Below is a small trained network, with its code and all its weights. Each question gives an input and a class and asks what happens when units are switched off, that is, made to give their printed mean instead of their output.

import numpy as np


def w(rows, s, z=0):
    codes = np.array(rows[::2]) - 128.0
    scale = np.full(codes.shape[1], s)
    scale[-1] = z or s
    return codes * scale


def norm(h):
    return h / np.sqrt((h * h).mean(-1, keepdims=True) + 1e-5)


def f(y):
    return y / 2 * (1 + np.tanh(0.7978845608 * (y + 0.044715 * y**3)))


def log_softmax(a):
    a = a - a.max(-1, keepdims=True)
    return a - np.log(np.exp(a).sum(-1, keepdims=True))


def net(x, mask):
    res = np.array(x, float).reshape(1, 4) / 4 @ E
    u = 0
    for l in range(2):
        y = f(norm(res) @ A[l][:, :-1].T + A[l][:, -1])
        res = res + np.where(mask[u : u + 11], y, B[l][:, -1]) @ B[l][:, :-1]
        u += 11
    return log_softmax(norm(res)[-1] @ U[:, :-1].T + U[:, -1])


A, B = {}, {}
E = w([
[131,28,99,95,15,122,115],'x0',
[249,147,50,172,106,164,185],'x1',
[34,77,110,255,132,166,249],'x2',
[128,126,127,128,128,128,128],'x3',
],0.0016)
A[0] = w([
[74,103,127,197,123,163,182,54],'0.n1',
[107,64,116,123,26,129,119,71],'0.n2',
[100,75,119,135,1,123,135,62],'0.n3',
[13,106,162,103,151,127,95,46],'0.n4',
[110,209,148,164,201,134,151,59],'0.n5',
[242,158,104,186,87,134,231,71],'0.n6',
[104,221,139,174,195,125,143,63],'0.n7',
[50,121,112,196,113,146,192,62],'0.n8',
[123,124,121,147,131,179,118,4],'0.n9',
[26,139,222,115,96,92,158,59],'0.n10',
[123,129,121,144,133,157,132,24],'0.n11',
],0.0047,0.0021)
B[0] = w([
[146,191,157,118,94,132,146,183],'0.n1',
[154,124,112,81,234,108,190,185],'0.n2',
[174,22,133,70,134,114,143,193],'0.n3',
[187,125,1,201,139,156,108,191],'0.n4',
[168,36,115,59,144,107,159,179],'0.n5',
[62,106,60,169,176,143,35,251],'0.n6',
[168,30,117,62,142,115,163,183],'0.n7',
[124,197,208,134,104,135,120,198],'0.n8',
[110,20,11,67,116,11,106,91],'0.n9',
[61,111,79,149,160,133,50,189],'0.n10',
[114,46,26,56,123,8,106,96],'0.n11',
],0.0077,0.0026)
A[1] = w([
[141,107,125,133,184,113,119,81],'1.n1',
[173,44,142,95,173,47,205,35],'1.n2',
[56,179,152,182,65,71,217,63],'1.n3',
[107,82,65,151,158,105,94,51],'1.n4',
[84,130,2,166,123,76,73,11],'1.n5',
[113,157,171,160,140,122,132,132],'1.n6',
[106,71,72,140,158,95,160,102],'1.n7',
[67,110,154,100,108,99,107,101],'1.n8',
[148,194,225,148,46,157,174,163],'1.n9',
[149,54,138,53,153,84,210,71],'1.n10',
[151,240,178,119,54,106,107,76],'1.n11',
],0.0064,0.0011)
B[1] = w([
[107,116,138,184,12,115,185,176],'1.n1',
[140,90,190,185,217,132,182,250],'1.n2',
[160,140,158,2,33,69,153,140],'1.n3',
[83,204,91,144,70,120,156,222],'1.n4',
[83,158,79,187,123,190,63,245],'1.n5',
[219,56,60,110,144,118,116,144],'1.n6',
[210,150,184,23,121,115,50,190],'1.n7',
[246,175,81,187,116,208,158,107],'1.n8',
[149,119,108,6,45,86,85,217],'1.n9',
[133,139,173,201,203,112,186,254],'1.n10',
[120,89,128,66,46,75,221,205],'1.n11',
],0.0071,0.0036)
U = w([
[79,172,53,180,112,179,53,219],'0',
[159,93,192,161,221,116,193,132],'1',
[160,108,119,2,33,78,145,2],'2',
],0.0083,0.00064)

Each question gives the input, the list of numbers given to net, and the class t.
The units are the neurons (one row each of A and B). Each row of codes is followed by its name. A weight is (code - 128) times the scale printed after its matrix; where a second scale follows, it is the last column's (A, B and U).
mask holds one flag per neuron, layer by layer. A switched-off neuron (its flag False) gives its mean, the last column of its row in B, instead of its output. The means were averaged over made-up inputs and are rounded, as every weight is.
A unit's drop is (log p(t) with every unit on - log p(t) with that unit switched off) / (log p(t) with every unit on - log p(t) with every unit switched off).
k most important neurons: the k neurons with the biggest drops, biggest first
top k neurons in layer l: the k neurons of layer l with the biggest drops, biggest first
drop of u: that unit's drop, to one decimal
input [7,-2,-7,5], class 1: 4 most important neurons -> 0.n2; 0.n8; 0.n1; 0.n3
input [2,-2,1,2], class 0: most important neuron -> 0.n4
input [-7,3,-8,1], class 2: top 2 neurons in layer 0 -> 0.n2; 0.n3
input [-4,-6,-6,-1], class 0: 4 most important neurons -> 0.n8; 0.n1; 0.n4; 1.n2
input [-3,-4,-4,-2], class 0: top 2 neurons in layer 1 -> 1.n2; 1.n10
input [4,4,5,8], class 2: top 2 neurons in layer 1 -> 1.n5; 1.n2
input [6,-5,1,2], class 1: top 2 neurons in layer 0 -> 0.n2; 0.n3
input [1,-5,4,0], class 0: 2 most important neurons -> 0.n10; 0.n4
input [7,7,1,6], class 0: 2 most important neurons -> 0.n6; 0.n7
input [-1,-3,-4,1], class 2: 2 most important neurons -> 0.n6; 1.n11
input [-4,7,-5,3], class 0: drop of 0.n6 -> 0.2
input [6,-4,-4,-8], class 1: drop of 0.n6 -> 1.4
input [-5,8,6,-7], class 0: drop of 0.n6 -> 3.2
input [0,-6,7,-2], class 2: drop of 0.n6 -> 1.6
